Below are the code and all the weights of a small trained network. Each question names an input and a class and asks about switching units off, where a switched-off unit gives its printed mean instead of its output.

import numpy as np


def w(rows, s, z=0):
    codes = np.array(rows[::2]) - 128.0
    scale = np.full(codes.shape[1], s)
    scale[-1] = z or s
    return codes * scale


def f(y):
    return np.maximum(y, 0)


def log_softmax(a):
    a = a - a.max(-1, keepdims=True)
    return a - np.log(np.exp(a).sum(-1, keepdims=True))


def net(x, mask):
    res = np.array(x, float).reshape(1, 6) / 4 @ E
    y = f(res @ A[0][:, :-1].T + A[0][:, -1])
    res = res + np.where(mask, y, B[0][:, -1]) @ B[0][:, :-1]
    return log_softmax(res[-1] @ U[:, :-1].T + U[:, -1])


A, B = {}, {}
E = w([
[70,138,123,51,158,10,201],'x0',
[82,244,135,127,132,200,193],'x1',
[27,124,138,72,43,138,54],'x2',
[176,226,150,127,142,73,47],'x3',
[127,128,128,127,128,128,130],'x4',
[165,147,167,201,2,80,176],'x5',
],0.0053)
A[0] = w([
[80,243,133,127,123,201,203,9],'neuron 0',
[109,101,132,95,197,164,96,37],'neuron 1',
[165,3,128,131,125,51,69,31],'neuron 2',
[170,109,131,172,110,223,77,30],'neuron 3',
[148,136,146,166,42,97,168,44],'neuron 4',
[67,127,131,90,61,139,70,5],'neuron 5',
[228,127,122,172,205,117,198,38],'neuron 6',
[146,86,121,130,124,106,108,24],'neuron 7',
[155,129,148,168,15,91,180,36],'neuron 8',
[170,129,129,145,159,123,161,44],'neuron 9',
[115,144,134,103,136,81,144,43],'neuron 10',
[82,123,116,67,148,6,207,24],'neuron 11',
[51,127,131,91,56,129,63,24],'neuron 12',
[78,6,114,120,120,200,226,41],'neuron 13',
[103,111,124,81,225,164,95,24],'neuron 14',
[179,112,117,165,101,212,84,46],'neuron 15',
[113,94,129,140,120,137,154,74],'neuron 16',
[176,126,128,138,168,130,159,37],'neuron 17',
[160,222,131,118,149,72,44,62],'neuron 18',
[109,111,119,91,192,165,98,35],'neuron 19',
[148,185,134,120,143,97,79,64],'neuron 20',
],0.014,0.0025)
B[0] = w([
[178,87,125,97,134,247,118,231],'neuron 0',
[109,147,66,122,140,112,141,186],'neuron 1',
[180,106,118,99,128,252,131,239],'neuron 2',
[83,152,202,113,188,117,122,210],'neuron 3',
[112,152,49,113,153,104,129,205],'neuron 4',
[81,86,135,153,75,117,149,204],'neuron 5',
[60,73,130,147,45,113,147,229],'neuron 6',
[139,128,122,122,127,172,124,156],'neuron 7',
[111,160,26,122,163,106,117,226],'neuron 8',
[101,102,127,141,101,120,138,165],'neuron 9',
[117,129,161,133,157,120,117,166],'neuron 10',
[61,159,218,124,202,131,109,254],'neuron 11',
[80,73,137,154,70,112,154,219],'neuron 12',
[237,156,164,149,90,57,121,229],'neuron 13',
[108,154,41,120,146,118,122,207],'neuron 14',
[88,153,196,115,184,120,120,205],'neuron 15',
[158,139,132,132,120,114,117,151],'neuron 16',
[101,100,127,137,90,126,133,167],'neuron 17',
[222,147,154,141,108,76,134,228],'neuron 18',
[108,143,63,134,145,115,121,185],'neuron 19',
[181,142,142,137,112,100,123,184],'neuron 20',
],0.031,0.0081)
U = w([
[74,160,215,123,198,126,114,57],'0',
[109,161,14,122,152,111,133,162],'1',
[73,48,141,176,42,123,181,204],'2',
[188,94,128,92,124,254,128,1],'3',
[233,158,163,163,94,67,130,194],'4',
],0.0072,0.00029)

Each question gives the input, the list of numbers given to net, and the class t.
The units are the neurons (one row each of A and B). Each row of codes is followed by its name. A weight is (code - 128) times the scale printed after its matrix; where a second scale follows, it is the last column's (A, B and U).
mask holds one flag per neuron, in row order. A switched-off neuron (its flag False) gives its mean, the last column of its row in B, instead of its output. The means were averaged over made-up inputs and are rounded, as every weight is.
A unit's drop is (log p(t) with every unit on - log p(t) with that unit switched off) / (log p(t) with every unit on - log p(t) with every unit switched off).
The circuit of an input: a set's keep is (log p(t) with only the set's units on - log p(t) with every unit switched off) / (log p(t) with every unit on - log p(t) with every unit switched off). Starting from the 12 units with the biggest drops (on a tie, the unit counted first), units are removed one at a time, each time the one whose removal leaves the highest keep (on an exact tie, the one counted first), for as long as the keep stays at least 0.8.
circuit, biggest first: the units of the circuit, biggest drop first
most important unit: the unit with the biggest drop
k most important neurons: the k neurons with the biggest drops, biggest first
drop of u: that unit's drop, to one decimal
input [-3,6,-3,-4,3,1], class 3: most important unit	neuron 0
input [6,1,0,8,8,0], class 4: 4 most important neurons	neuron 18; neuron 20; neuron 3; neuron 15
input [-4,-6,3,1,1,-4], class 3: 3 most important neurons	neuron 2; neuron 11; neuron 8
input [4,-6,5,6,2,-1], class 3: 2 most important neurons	neuron 2; neuron 13
input [-6,5,2,-3,-3,-4], class 0: 2 most important neurons	neuron 3; neuron 2
input [0,-5,1,6,2,-5], class 4: 3 most important neurons	neuron 18; neuron 0; neuron 8
input [2,-3,1,5,2,-5], class 1: 2 most important neurons	neuron 13; neuron 14
input [-3,-6,-3,0,8,-6], class 1: 2 most important neurons	neuron 0; neuron 14
input [-7,-2,-5,-1,8,-5], class 0: 2 most important neurons	neuron 3; neuron 15
input [7,6,-8,8,-8,-7], class 2: 2 most important neurons	neuron 6; neuron 13
input [5,2,7,3,-4,2], class 2: 4 most important neurons	neuron 12; neuron 5; neuron 3; neuron 15
input [-2,-6,3,-7,3,2], class 4: 2 most important neurons	neuron 13; neuron 0
input [-3,-4,-6,-7,-1,3], class 4: 2 most important neurons	neuron 13; neuron 12
input [5,-2,2,8,-2,8], class 1: circuit, biggest first	neuron 8
input [4,6,-3,-1,6,5], class 3: 2 most important neurons	neuron 0; neuron 14
input [7,6,8,1,3,0], class 2: 3 most important neurons	neuron 12; neuron 5; neuron 3
input [1,5,-7,-2,-5,-7], class 1: drop of neuron 5	0.9
input [5,-5,3,7,-2,4], class 4: drop of neuron 15	0.3
input [-7,0,-7,0,1,4], class 0: drop of neuron 5	0.4
input [1,1,-7,-4,-2,-2], class 2: drop of neuron 6	0.8
input [-5,2,-8,6,1,6], class 2: most important unit	neuron 6
